Here is a tiny trained network, its code and every weight. The questions are about switching its units off for an input and a target symbol, where a switched-off unit gives its printed mean instead of its output.

import numpy as np


def w(rows, s, z=0):
    codes = np.array(rows[::2]) - 128.0
    scale = np.full(codes.shape[1], s)
    scale[-1] = z or s
    return codes * scale


def f(y):
    return y / 2 * (1 + np.tanh(0.7978845608 * (y + 0.044715 * y**3)))


def softmax(a):
    e = np.exp(a - a.max(-1, keepdims=True))
    return e / e.sum(-1, keepdims=True)


def log_softmax(a):
    a = a - a.max(-1, keepdims=True)
    return a - np.log(np.exp(a).sum(-1, keepdims=True))


def net(x, mask):
    ids = ['ΓΔΠΦΩαζλμσψ'.index(c) for c in x.split()]
    T = len(ids)
    res = E[ids] + P[:T]
    u = 0
    for l in range(2):
        q, k, v = (res @ M[l].T for M in (Q, K, V))
        z = softmax(np.where(np.tri(T) > 0, q @ k.T / 3**0.5, -1e9)) @ v
        res = res + np.where(mask[u], z, O[l][:, -1]) @ O[l][:, :-1]
        u += 1
        y = f(res @ A[l][:, :-1].T + A[l][:, -1])
        res = res + np.where(mask[u : u + 16], y, B[l][:, -1]) @ B[l][:, :-1]
        u += 16
    return log_softmax(res[-1] @ U[:, :-1].T + U[:, -1])


Q, K, V, O, A, B = {}, {}, {}, {}, {}, {}
E = w([
[81,148,152,120],'Γ',
[123,144,128,158],'Δ',
[94,157,102,117],'Π',
[126,153,90,146],'Φ',
[117,132,174,173],'Ω',
[97,141,162,146],'α',
[145,146,97,171],'ζ',
[108,147,131,139],'λ',
[142,137,133,184],'μ',
[111,146,130,142],'σ',
[230,6,200,50],'ψ',
],0.017)
P = w([
[100,124,119,165],'0',
[139,248,170,132],'1',
[149,180,148,142],'2',
[70,81,108,179],'3',
[89,145,97,161],'4',
[152,239,168,107],'5',
[140,116,130,122],'6',
[53,64,88,190],'7',
[97,152,94,159],'8',
[174,245,167,89],'9',
[162,106,110,117],'10',
[56,95,90,184],'11',
[97,165,99,188],'12',
],0.012)
Q[0] = w([
[138,253,151,141],'L0H1',
[22,119,86,213],'L0H1',
[85,201,117,188],'L0H1',
],0.021)
K[0] = w([
[131,3,107,103],'L0H1',
[204,147,161,67],'L0H1',
[170,84,130,74],'L0H1',
],0.021)
V[0] = w([
[21,160,81,91],'L0H1',
[53,172,29,112],'L0H1',
[110,200,109,2],'L0H1',
],0.0089)
O[0] = w([
[135,212,154,196,178],'L0H1',
[100,226,138,172,248],'L0H1',
[86,125,125,254,66],'L0H1',
],0.0089,0.0014)
A[0] = w([
[66,230,127,199,110],'L0N1',
[112,98,240,159,255],'L0N2',
[77,228,129,184,110],'L0N3',
[113,225,134,134,136],'L0N4',
[148,193,171,116,159],'L0N5',
[214,161,48,142,206],'L0N6',
[142,28,116,74,95],'L0N7',
[255,76,173,65,18],'L0N8',
[163,162,166,91,197],'L0N9',
[136,192,93,196,123],'L0N10',
[63,179,153,175,135],'L0N11',
[67,53,100,195,141],'L0N12',
[150,192,147,111,154],'L0N13',
[179,148,29,142,183],'L0N14',
[150,180,174,108,166],'L0N15',
[130,185,148,112,141],'L0N16',
],0.0072,0.0069)
B[0] = w([
[145,231,153,157,248],'L0N1',
[41,173,113,2,178],'L0N2',
[160,220,157,148,234],'L0N3',
[196,170,174,115,207],'L0N4',
[174,140,146,48,175],'L0N5',
[178,50,2,151,184],'L0N6',
[177,223,156,155,159],'L0N7',
[13,150,120,219,142],'L0N8',
[111,84,91,15,164],'L0N9',
[169,210,106,169,204],'L0N10',
[114,208,157,144,203],'L0N11',
[98,228,94,82,171],'L0N12',
[175,100,138,62,171],'L0N13',
[145,110,35,180,173],'L0N14',
[151,116,137,33,166],'L0N15',
[165,112,162,82,162],'L0N16',
],0.0062,0.011)
Q[1] = w([
[245,143,153,54],'L1H1',
[253,86,211,136],'L1H1',
[246,154,133,35],'L1H1',
],0.0049)
K[1] = w([
[4,108,94,229],'L1H1',
[1,192,125,138],'L1H1',
[34,80,99,220],'L1H1',
],0.0065)
V[1] = w([
[30,157,254,31],'L1H1',
[80,137,82,194],'L1H1',
[198,144,163,101],'L1H1',
],0.008)
O[1] = w([
[248,92,178,123,145],'L1H1',
[90,108,133,171,102],'L1H1',
[132,122,117,72,254],'L1H1',
],0.011,0.0083)
A[1] = w([
[127,102,89,46,254],'L1N1',
[180,130,165,91,119],'L1N2',
[183,55,166,124,168],'L1N3',
[104,177,104,97,98],'L1N4',
[166,126,156,96,142],'L1N5',
[129,134,88,147,145],'L1N6',
[147,149,162,176,28],'L1N7',
[112,137,76,118,135],'L1N8',
[122,9,89,37,173],'L1N9',
[105,155,189,223,56],'L1N10',
[181,154,101,161,166],'L1N11',
[127,160,158,136,41],'L1N12',
[122,98,124,140,146],'L1N13',
[141,173,138,176,115],'L1N14',
[171,108,140,153,133],'L1N15',
[93,145,80,125,233],'L1N16',
],0.011,0.0059)
B[1] = w([
[100,30,31,162,205],'L1N1',
[176,69,82,172,212],'L1N2',
[12,138,168,10,156],'L1N3',
[83,133,78,162,253],'L1N4',
[153,118,92,153,190],'L1N5',
[116,176,171,103,159],'L1N6',
[91,2,109,170,156],'L1N7',
[81,163,141,88,175],'L1N8',
[25,106,221,254,181],'L1N9',
[184,84,13,171,154],'L1N10',
[106,92,209,102,245],'L1N11',
[77,69,106,199,178],'L1N12',
[95,119,133,149,125],'L1N13',
[95,115,200,183,234],'L1N14',
[70,110,192,54,140],'L1N15',
[106,136,184,65,218],'L1N16',
],0.0067,0.014)
U = w([
[148,124,237,117,110],'Γ',
[188,131,3,135,179],'Δ',
[133,133,131,241,95],'Π',
[79,191,207,96,162],'Φ',
[73,61,187,120,140],'Ω',
[159,115,127,33,168],'α',
[100,147,36,38,73],'ζ',
[181,137,102,131,149],'λ',
[94,70,39,194,115],'μ',
[184,139,87,130,165],'σ',
[122,109,137,138,3],'ψ',
],0.0064,0.0045)

Each question gives the input, a string of symbols that net reads in full, and the target symbol t.
The units are the heads (3 rows each of Q, K, V and O) and the neurons (one row each of A and B). Each row of codes is followed by its name. A weight is (code - 128) times the scale printed after its matrix; where a second scale follows, it is the last column's (O, A, B and U).
mask holds one flag per unit, layer by layer, with each layer's heads first. A switched-off unit (its flag False) gives its mean, the last column of its rows in O or B, instead of its output. The means were averaged over made-up inputs and are rounded, as every weight is.
A unit's drop is (log p(t) with every unit on - log p(t) with that unit switched off) / (log p(t) with every unit on - log p(t) with every unit switched off).
The circuit of an input: a set's keep is (log p(t) with only the set's units on - log p(t) with every unit switched off) / (log p(t) with every unit on - log p(t) with every unit switched off). Starting from the 12 units with the biggest drops (on a tie, the unit counted first), units are removed one at a time, each time the one whose removal leaves the highest keep (on an exact tie, the one counted first), for as long as the keep stays at least 0.8.
units of the circuit, in order: the units of the circuit, biggest drop first
unit that matters most: the unit with the biggest drop
k most important neurons: the k neurons with the biggest drops, biggest first
top k neurons in layer l: the k neurons of layer l with the biggest drops, biggest first
input Φ Φ ψ λ Π μ Γ ζ σ ζ Φ Π Γ, target μ: units of the circuit, in order => L0H1; L1N1
input Δ ζ μ μ Φ Φ ψ Φ ζ Γ, target Ω: units of the circuit, in order => L0H1; L1N9
input Γ σ ζ Π Π α Φ Γ Δ Π Φ Δ Π, target Φ: top 2 neurons in layer 1 => L1N1; L1N2
input Δ μ λ μ Φ Φ ζ Φ ψ Φ Π Φ ζ, target μ: 2 most important neurons => L0N1; L0N3
input α Φ ζ σ Φ Π Φ ζ Φ Π Ω Φ, target Π: units of the circuit, in order => L0H1; L0N1
input Π α Φ α Δ Γ ψ Φ Π, target μ: top 2 neurons in layer 0 => L0N7; L0N8
input α Φ Φ α, target Φ: top 3 neurons in layer 0 => L0N2; L0N12; L0N6
input ψ Φ Π, target Ω: 2 most important neurons => L1N9; L0N8
input ζ Φ α Φ Δ Φ Δ Γ α σ Π Ω Δ, target Π: top 2 neurons in layer 1 => L1N10; L1N14
input ζ Φ ζ Φ Φ σ ψ Φ, target μ: top 2 neurons in layer 1 => L1N1; L1N9
input Γ ζ ζ ζ ζ Ω Φ Π, target Ω: 4 most important neurons => L1N9; L1N3; L0N1; L0N3
input Δ Φ ζ Π Π ζ Φ Φ Φ σ Φ Φ μ, target Φ: unit that matters most => L1H1
input α Ω Φ Φ α Φ Ω Γ Δ ζ Ω λ α, target Ω: units of the circuit, in order => L0H1; L1N9; L0N1; L0N3
input Ω Γ Γ Φ, target Γ: top 2 neurons in layer 1 => L1N11; L1N15
input Π Φ Φ Π Γ Π ζ Φ Φ Φ Π Π Π, target Π: 4 most important neurons => L0N3; L1N10; L0N1; L0N4
input Φ ζ ζ α σ Φ, target α: most important neuron => L1N3
input ζ Φ Π Φ Π Φ Π ζ ζ, target Π: top 4 neurons in layer 0 => L0N3; L0N1; L0N10; L0N4
input Φ Φ Φ α α Ω ζ α Φ Φ, target α: top 2 neurons in layer 1 => L1N3; L1N15
input ζ Φ ζ λ, target Φ: 2 most important neurons => L0N6; L0N2
input Ω Φ ζ α ζ, target ζ: most important neuron => L0N6
input ζ μ ζ Ω Φ μ Φ ζ ζ Γ λ Π, target Γ: top 2 neurons in layer 1 => L1N11; L1N15
input Φ α Φ λ, target α: top 3 neurons in layer 0 => L0N5; L0N15; L0N4
input Ω α ζ, target Ω: 2 most important neurons => L1N9; L1N3
input Φ ψ Π Φ α, target Ω: top 2 neurons in layer 1 => L1N9; L1N4
input Φ ζ Φ Φ α Δ ζ Φ, target Δ: 2 most important neurons => L0N12; L1N1
input μ Φ Δ, target μ: 2 most important neurons => L1N1; L1N9
input ψ Δ α Π μ, target Ω: 2 most important neurons => L1N9; L0N1
input ψ ζ μ, target Ω: top neuron in layer 1 => L1N9
input Φ Δ ζ α, target Δ: top 2 neurons in layer 0 => L0N12; L0N5
